Here is a tiny trained network, its code and every weight. The questions are about switching its units off for an input and a class, where a switched-off unit gives its printed mean instead of its output.

import numpy as np


def w(rows, s, z=0):
    codes = np.array(rows[::2]) - 128.0
    scale = np.full(codes.shape[1], s)
    scale[-1] = z or s
    return codes * scale


def f(y):
    return y / 2 * (1 + np.tanh(0.7978845608 * (y + 0.044715 * y**3)))


def log_softmax(a):
    a = a - a.max(-1, keepdims=True)
    return a - np.log(np.exp(a).sum(-1, keepdims=True))


def net(x, mask):
    res = np.array(x, float).reshape(1, 4) / 4 @ E
    y = f(res @ A[0][:, :-1].T + A[0][:, -1])
    res = res + np.where(mask, y, B[0][:, -1]) @ B[0][:, :-1]
    return log_softmax(res[-1] @ U[:, :-1].T + U[:, -1])


A, B = {}, {}
E = w([
[210,253,158,167,131],'x0',
[175,105,15,240,240],'x1',
[240,97,50,64,52],'x2',
[125,132,124,129,126],'x3',
],0.0063)
A[0] = w([
[193,105,93,90,91,87],'N1',
[115,127,173,101,89,154],'N2',
[105,128,184,109,61,120],'N3',
[191,106,86,114,67,72],'N4',
[85,50,120,124,103,27],'N5',
[193,203,139,160,96,61],'N6',
[142,96,122,139,181,254],'N7',
[103,135,174,107,38,140],'N8',
[114,147,204,64,87,195],'N9',
[109,133,160,110,44,190],'N10',
[50,147,182,173,162,25],'N11',
[188,122,56,76,74,108],'N12',
[76,44,113,108,133,27],'N13',
[125,138,198,45,109,108],'N14',
[141,77,57,166,208,184],'N15',
[184,212,165,151,135,64],'N16',
[94,136,194,102,67,205],'N17',
[111,184,122,122,148,148],'N18',
[168,218,149,156,131,131],'N19',
[125,124,189,105,48,169],'N20',
[160,147,151,129,143,96],'N21',
[153,112,53,200,169,225],'N22',
[64,141,210,155,202,80],'N23',
[60,50,108,114,129,45],'N24',
[86,2,110,96,142,65],'N25',
[222,88,108,100,78,98],'N26',
[107,141,157,91,92,171],'N27',
[144,123,60,143,196,198],'N28',
[68,30,97,133,99,56],'N29',
[96,134,175,48,84,123],'N30',
[45,161,197,180,179,123],'N31',
],0.0076,0.00042)
B[0] = w([
[42,107,52,69,148,199],'N1',
[166,91,111,176,169,178],'N2',
[152,112,113,215,168,202],'N3',
[37,79,19,61,186,202],'N4',
[187,169,191,118,76,181],'N5',
[171,187,165,57,83,188],'N6',
[136,132,141,159,109,164],'N7',
[167,81,121,191,148,218],'N8',
[153,88,135,213,158,236],'N9',
[130,76,104,197,155,201],'N10',
[35,86,77,65,164,210],'N11',
[3,71,27,47,166,229],'N12',
[185,214,202,79,68,195],'N13',
[203,89,133,194,157,220],'N14',
[188,123,145,230,143,255],'N15',
[170,225,213,61,46,192],'N16',
[159,86,99,215,166,219],'N17',
[123,153,156,77,131,141],'N18',
[192,197,171,51,83,191],'N19',
[147,108,129,180,179,216],'N20',
[152,150,149,104,101,135],'N21',
[182,79,145,201,129,248],'N22',
[11,120,36,37,185,229],'N23',
[180,214,203,66,86,199],'N24',
[227,213,219,83,34,235],'N25',
[40,91,48,53,171,220],'N26',
[135,87,104,188,161,176],'N27',
[171,113,102,227,154,213],'N28',
[217,228,231,83,43,212],'N29',
[168,100,145,204,149,231],'N30',
[24,120,45,26,175,241],'N31',
],0.0045,0.0044)
U = w([
[162,49,116,245,183,66],'0',
[19,73,51,2,187,253],'1',
[181,210,210,43,44,96],'2',
],0.009,0.00015)

Each question gives the input, the list of numbers given to net, and the class t.
The units are the neurons (one row each of A and B). Each row of codes is followed by its name. A weight is (code - 128) times the scale printed after its matrix; where a second scale follows, it is the last column's (A, B and U).
mask holds one flag per neuron, in row order. A switched-off neuron (its flag False) gives its mean, the last column of its row in B, instead of its output. The means were averaged over made-up inputs and are rounded, as every weight is.
A unit's drop is (log p(t) with every unit on - log p(t) with that unit switched off) / (log p(t) with every unit on - log p(t) with every unit switched off).
The circuit of an input: a set's keep is (log p(t) with only the set's units on - log p(t) with every unit switched off) / (log p(t) with every unit on - log p(t) with every unit switched off). Starting from the 12 units with the biggest drops (on a tie, the unit counted first), units are removed one at a time, each time the one whose removal leaves the highest keep (on an exact tie, the one counted first), for as long as the keep stays at least 0.8.
circuit, biggest first: the units of the circuit, biggest drop first
unit that matters most: the unit with the biggest drop
top k neurons: the k neurons with the biggest drops, biggest first
drop of u: that unit's drop, to one decimal
input [2,-5,-7,3], class 1: unit that matters most : N31
input [-8,7,-3,7], class 2: circuit, biggest first : [N25; N29; N24]
input [4,-6,7,-2], class 1: circuit, biggest first : [N12; N26]
input [2,-1,3,8], class 1: circuit, biggest first : [N25; N29; N15]
input [-8,-2,-7,-1], class 2: top 2 neurons : [N25; N29]
input [3,5,-7,8], class 1: circuit, biggest first : [N31; N23]
input [-6,6,-8,2], class 1: top 2 neurons : [N31; N23]
input [-8,-7,-1,-1], class 2: top 4 neurons : [N25; N29; N24; N13]
input [-6,-4,5,-8], class 2: top 3 neurons : [N25; N29; N13]
input [-4,-6,-6,-7], class 0: drop of N15 : -0.1
input [-4,-4,-4,7], class 0: drop of N30 : 0.2
input [2,-5,-5,6], class 0: drop of N28 : -0.1
